Here is a tiny trained network, its code and every weight. The questions are about switching its units off for an input and a target symbol, where a switched-off unit gives its printed mean instead of its output.

import numpy as np


def w(rows, s, z=0):
    codes = np.array(rows[::2]) - 128.0
    scale = np.full(codes.shape[1], s)
    scale[-1] = z or s
    return codes * scale


def norm(h):
    return h / np.sqrt((h * h).mean(-1, keepdims=True) + 1e-5)


def f(y):
    return y / 2 * (1 + np.tanh(0.7978845608 * (y + 0.044715 * y**3)))


def softmax(a):
    e = np.exp(a - a.max(-1, keepdims=True))
    return e / e.sum(-1, keepdims=True)


def log_softmax(a):
    a = a - a.max(-1, keepdims=True)
    return a - np.log(np.exp(a).sum(-1, keepdims=True))


def net(x, mask):
    ids = ['ηθλστω'.index(c) for c in x.split()]
    T = len(ids)
    res = E[ids] + P[:T]
    r = norm(res)
    for j in range(2):
        rows = slice(3 * j, 3 * j + 3)
        q, k, v = (r @ M[0][rows].T for M in (Q, K, V))
        z = softmax(np.where(np.tri(T) > 0, q @ k.T / 3**0.5, -1e9)) @ v
        o = O[0][rows]
        res = res + np.where(mask[j], z, o[:, -1]) @ o[:, :-1]
    y = f(norm(res) @ A[0][:, :-1].T + A[0][:, -1])
    res = res + np.where(mask[2:18], y, B[0][:, -1]) @ B[0][:, :-1]
    return log_softmax(norm(res)[-1] @ U[:, :-1].T + U[:, -1])


Q, K, V, O, A, B = {}, {}, {}, {}, {}, {}
E = w([
[116,41,150,126],'η',
[71,116,91,118],'θ',
[140,180,153,138],'λ',
[54,175,249,115],'σ',
[118,218,127,195],'τ',
[178,186,181,196],'ω',
],0.018)
P = w([
[3,193,120,113],'0',
[35,59,98,115],'1',
[103,165,55,74],'2',
[181,145,94,91],'3',
[223,140,83,89],'4',
[247,138,78,106],'5',
],0.0061)
Q[0] = w([
[225,25,172,95],'h0',
[80,3,182,201],'h0',
[29,38,63,100],'h0',
[69,198,37,124],'h1',
[57,155,155,181],'h1',
[90,121,182,22],'h1',
],0.015)
K[0] = w([
[38,124,168,250],'h0',
[53,196,189,127],'h0',
[77,109,233,47],'h0',
[166,120,42,173],'h1',
[141,90,144,180],'h1',
[39,131,138,164],'h1',
],0.017)
V[0] = w([
[134,57,126,94],'h0',
[65,193,202,1],'h0',
[95,159,38,143],'h0',
[131,159,194,68],'h1',
[24,148,148,135],'h1',
[201,170,15,57],'h1',
],0.0093)
O[0] = w([
[152,209,168,84,2],'h0',
[98,110,84,2,228],'h0',
[91,86,170,173,179],'h0',
[134,121,91,197,149],'h1',
[179,169,178,212,242],'h1',
[47,97,150,125,77],'h1',
],0.0093,0.006)
A[0] = w([
[46,156,250,90,136],'n0',
[35,124,47,96,163],'n1',
[87,144,102,135,149],'n2',
[143,161,69,145,24],'n3',
[60,113,106,78,57],'n4',
[84,98,144,154,104],'n5',
[27,97,152,127,1],'n6',
[214,28,175,79,161],'n7',
[132,118,96,109,214],'n8',
[189,77,136,151,68],'n9',
[155,116,160,139,111],'n10',
[183,181,147,75,95],'n11',
[140,129,133,53,158],'n12',
[140,170,175,117,153],'n13',
[108,183,123,114,69],'n14',
[154,112,152,111,129],'n15',
],0.017,0.0036)
B[0] = w([
[77,63,227,81,231],'n0',
[214,69,151,166,254],'n1',
[166,92,100,97,186],'n2',
[67,99,86,48,165],'n3',
[46,212,99,140,184],'n4',
[171,167,161,132,163],'n5',
[231,93,6,135,176],'n6',
[252,6,31,141,154],'n7',
[142,177,119,136,153],'n8',
[139,137,130,231,155],'n9',
[134,125,165,170,140],'n10',
[188,164,112,146,163],'n11',
[7,105,152,140,161],'n12',
[132,112,187,92,175],'n13',
[140,138,164,148,161],'n14',
[126,95,118,151,123],'n15',
],0.02,0.0078)
U = w([
[220,63,107,107,97],'η',
[188,240,149,80,35],'θ',
[64,78,209,108,184],'λ',
[10,88,69,158,169],'σ',
[101,184,140,254,5],'τ',
[103,175,86,126,238],'ω',
],0.011,0.0023)

Each question gives the input, a string of symbols that net reads in full, and the target symbol t.
The units are the heads (3 rows each of Q, K, V and O) and the neurons (one row each of A and B). Each row of codes is followed by its name. A weight is (code - 128) times the scale printed after its matrix; where a second scale follows, it is the last column's (O, A, B and U).
mask holds one flag per unit, heads first, then neurons. A switched-off unit (its flag False) gives its mean, the last column of its rows in O or B, instead of its output. The means were averaged over made-up inputs and are rounded, as every weight is.
A unit's drop is (log p(t) with every unit on - log p(t) with that unit switched off) / (log p(t) with every unit on - log p(t) with every unit switched off).
The circuit of an input: a set's keep is (log p(t) with only the set's units on - log p(t) with every unit switched off) / (log p(t) with every unit on - log p(t) with every unit switched off). Starting from the 12 units with the biggest drops (on a tie, the unit counted first), units are removed one at a time, each time the one whose removal leaves the highest keep (on an exact tie, the one counted first), for as long as the keep stays at least 0.8.
circuit, biggest first: the units of the circuit, biggest drop first
top k neurons: the k neurons with the biggest drops, biggest first
heads that matter: for each layer, one digit per head in row order, 1 if its drop is at least 0.15 and else 0, layers parted by /
drop when u is switched off: that unit's drop, to one decimal
input σ η θ τ τ θ, target λ: top 3 neurons	n0, n12, n1
input λ τ η σ θ, target σ: heads that matter	11
input σ ω τ τ τ, target τ: top neuron	n0
input σ ω λ, target σ: top 2 neurons	n12, n4
input τ τ τ ω η ω, target τ: heads that matter	10
input ω η σ λ, target ω: heads that matter	01
input σ η λ, target θ: circuit, biggest first	n11, n1
input τ λ λ η λ, target θ: circuit, biggest first	h0, n1
input θ τ σ λ, target ω: top 2 neurons	n1, n3
input τ ω η λ ω τ, target σ: top 3 neurons	n1, n3, n6
input τ τ τ τ λ, target τ: top 2 neurons	n0, n1
input λ θ λ ω τ, target σ: top 4 neurons	n1, n3, n6, n0
input θ ω λ, target σ: top 3 neurons	n12, n3, n4
input ω θ λ, target λ: top 2 neurons	n12, n6
input θ τ λ, target τ: top neuron	n0
input σ λ θ λ, target λ: drop when h1 is switched off	0.9
input ω τ τ σ ω θ, target σ: drop when h0 is switched off	1.0
input θ τ λ τ τ, target τ: drop when n6 is switched off	0.4
input λ λ ω λ ω ω, target τ: drop when n1 is switched off	0.1
